Here is a tiny trained network, its code and every weight. The questions are about switching its units off for an input and a class, where a switched-off unit gives its printed mean instead of its output.

import numpy as np


def w(rows, s, z=0):
    codes = np.array(rows[::2]) - 128.0
    scale = np.full(codes.shape[1], s)
    scale[-1] = z or s
    return codes * scale


def f(y):
    return y / 2 * (1 + np.tanh(0.7978845608 * (y + 0.044715 * y**3)))


def log_softmax(a):
    a = a - a.max(-1, keepdims=True)
    return a - np.log(np.exp(a).sum(-1, keepdims=True))


def net(x, mask):
    res = np.array(x, float).reshape(1, 8) / 4 @ E
    y = f(res @ A[0][:, :-1].T + A[0][:, -1])
    res = res + np.where(mask, y, B[0][:, -1]) @ B[0][:, :-1]
    return log_softmax(res[-1] @ U[:, :-1].T + U[:, -1])


A, B = {}, {}
E = w([
[127,108,118,139,112,121,147,140,122],'x0',
[160,53,234,246,84,237,122,12,58],'x1',
[146,215,188,160,148,11,208,44,160],'x2',
[167,36,136,98,179,155,133,69,254],'x3',
[151,138,121,141,129,134,123,124,129],'x4',
[70,130,39,225,199,53,55,74,109],'x5',
[139,105,101,145,104,126,145,126,123],'x6',
[108,149,134,121,133,130,120,120,138],'x7',
],0.0062)
A[0] = w([
[204,68,125,84,211,145,133,85,228,137],'n0',
[192,172,226,25,62,179,186,177,178,222],'n1',
[146,159,65,48,132,52,129,198,169,60],'n2',
[110,51,40,75,169,224,49,191,89,49],'n3',
[135,18,112,91,169,118,139,70,253,24],'n4',
[165,165,52,55,133,51,101,209,214,29],'n5',
[206,141,119,103,115,131,236,198,82,254],'n6',
[134,19,93,161,216,99,142,92,247,168],'n7',
[167,43,138,55,120,99,178,119,185,172],'n8',
[158,177,138,126,146,59,245,53,145,48],'n9',
[152,155,164,121,150,35,210,70,127,56],'n10',
[45,127,71,144,232,67,88,113,81,176],'n11',
],0.0056,0.0032)
B[0] = w([
[86,215,158,131,55,133,79,178,95,201],'n0',
[112,135,77,230,121,24,36,130,129,253],'n1',
[215,30,220,159,32,183,117,27,58,187],'n2',
[177,210,49,51,231,211,236,138,189,198],'n3',
[140,246,167,101,113,130,94,165,89,181],'n4',
[253,42,209,153,32,186,162,29,93,196],'n5',
[48,118,59,158,180,44,74,149,127,195],'n6',
[85,174,162,120,108,78,59,167,61,213],'n7',
[76,151,86,170,103,144,100,168,88,187],'n8',
[145,164,64,79,188,229,233,147,212,177],'n9',
[210,151,77,63,185,200,195,183,245,170],'n10',
[131,143,95,181,129,60,80,137,92,213],'n11',
],0.0065,0.007)
U = w([
[215,44,231,179,75,195,154,7,76,93],'0',
[82,208,126,123,130,79,94,171,69,158],'1',
[96,133,68,184,156,43,64,141,121,117],'2',
[164,159,40,52,234,211,254,152,223,11],'3',
[82,85,129,131,151,67,106,122,137,255],'4',
],0.0068,0.0036)

Each question gives the input, the list of numbers given to net, and the class t.
The units are the neurons (one row each of A and B). Each row of codes is followed by its name. A weight is (code - 128) times the scale printed after its matrix; where a second scale follows, it is the last column's (A, B and U).
mask holds one flag per neuron, in row order. A switched-off neuron (its flag False) gives its mean, the last column of its row in B, instead of its output. The means were averaged over made-up inputs and are rounded, as every weight is.
A unit's drop is (log p(t) with every unit on - log p(t) with that unit switched off) / (log p(t) with every unit on - log p(t) with every unit switched off).
The circuit of an input: a set's keep is (log p(t) with only the set's units on - log p(t) with every unit switched off) / (log p(t) with every unit on - log p(t) with every unit switched off). Starting from all 12 units, units are removed one at a time, each time the one whose removal leaves the highest keep (on an exact tie, the one counted first), for as long as the keep stays at least 0.8.
circuit, biggest first: the units of the circuit, biggest drop first
unit that matters most: the unit with the biggest drop
k most important neurons: the k neurons with the biggest drops, biggest first
drop of u: that unit's drop, to one decimal
input [-3,0,6,2,2,-1,-6,0], class 3: circuit, biggest first	n9, n10
input [0,3,-8,1,6,-5,-2,1], class 3: unit that matters most	n3
input [2,6,-5,5,-7,-5,-5,8], class 4: 3 most important neurons	n5, n2, n1
input [1,0,-4,3,-6,-6,5,2], class 2: circuit, biggest first	n1, n6
input [-8,-6,-7,0,7,-1,3,7], class 3: 2 most important neurons	n3, n7
input [-7,2,5,7,2,4,-4,-3], class 1: circuit, biggest first	n7, n0, n4
input [2,3,7,0,-8,-5,1,-6], class 3: circuit, biggest first	n9, n10
input [6,-1,-3,8,-3,6,-7,-4], class 1: circuit, biggest first	n4, n7, n0
input [8,-4,-3,-5,2,-6,4,-1], class 2: circuit, biggest first	n6, n1
input [-3,-6,-5,4,7,2,6,-2], class 0: 2 most important neurons	n5, n2
input [2,4,8,4,-1,5,5,6], class 3: 3 most important neurons	n9, n10, n1
input [-3,-5,1,3,3,2,0,0], class 0: circuit, biggest first	n5, n2
input [0,-6,2,8,2,4,7,0], class 1: 2 most important neurons	n7, n4
input [3,-5,8,3,-5,-2,8,0], class 3: circuit, biggest first	n9
input [4,-3,-6,3,-7,-6,0,-6], class 2: 3 most important neurons	n1, n6, n9
input [-8,-7,-7,-3,-7,-2,7,0], class 0: circuit, biggest first	n2, n5
input [0,-1,6,4,3,-8,0,-7], class 2: 4 most important neurons	n1, n6, n3, n8
input [-6,2,8,-3,7,-8,4,7], class 2: 3 most important neurons	n1, n3, n6
input [-4,4,-4,6,7,-2,8,-8], class 4: 2 most important neurons	n5, n2
input [-5,3,-7,5,1,-6,-1,-4], class 3: most important neuron	n3
input [0,0,-5,6,5,-5,4,0], class 1: 2 most important neurons	n0, n4
input [1,2,2,8,2,0,8,-4], class 1: drop of n4	0.1
input [3,-6,5,8,3,6,-8,8], class 1: drop of n5	-0.1
input [-4,-3,-1,5,3,-6,-6,-5], class 2: drop of n6	0.1
input [-1,-5,4,2,1,2,-3,5], class 0: drop of n2	0.3
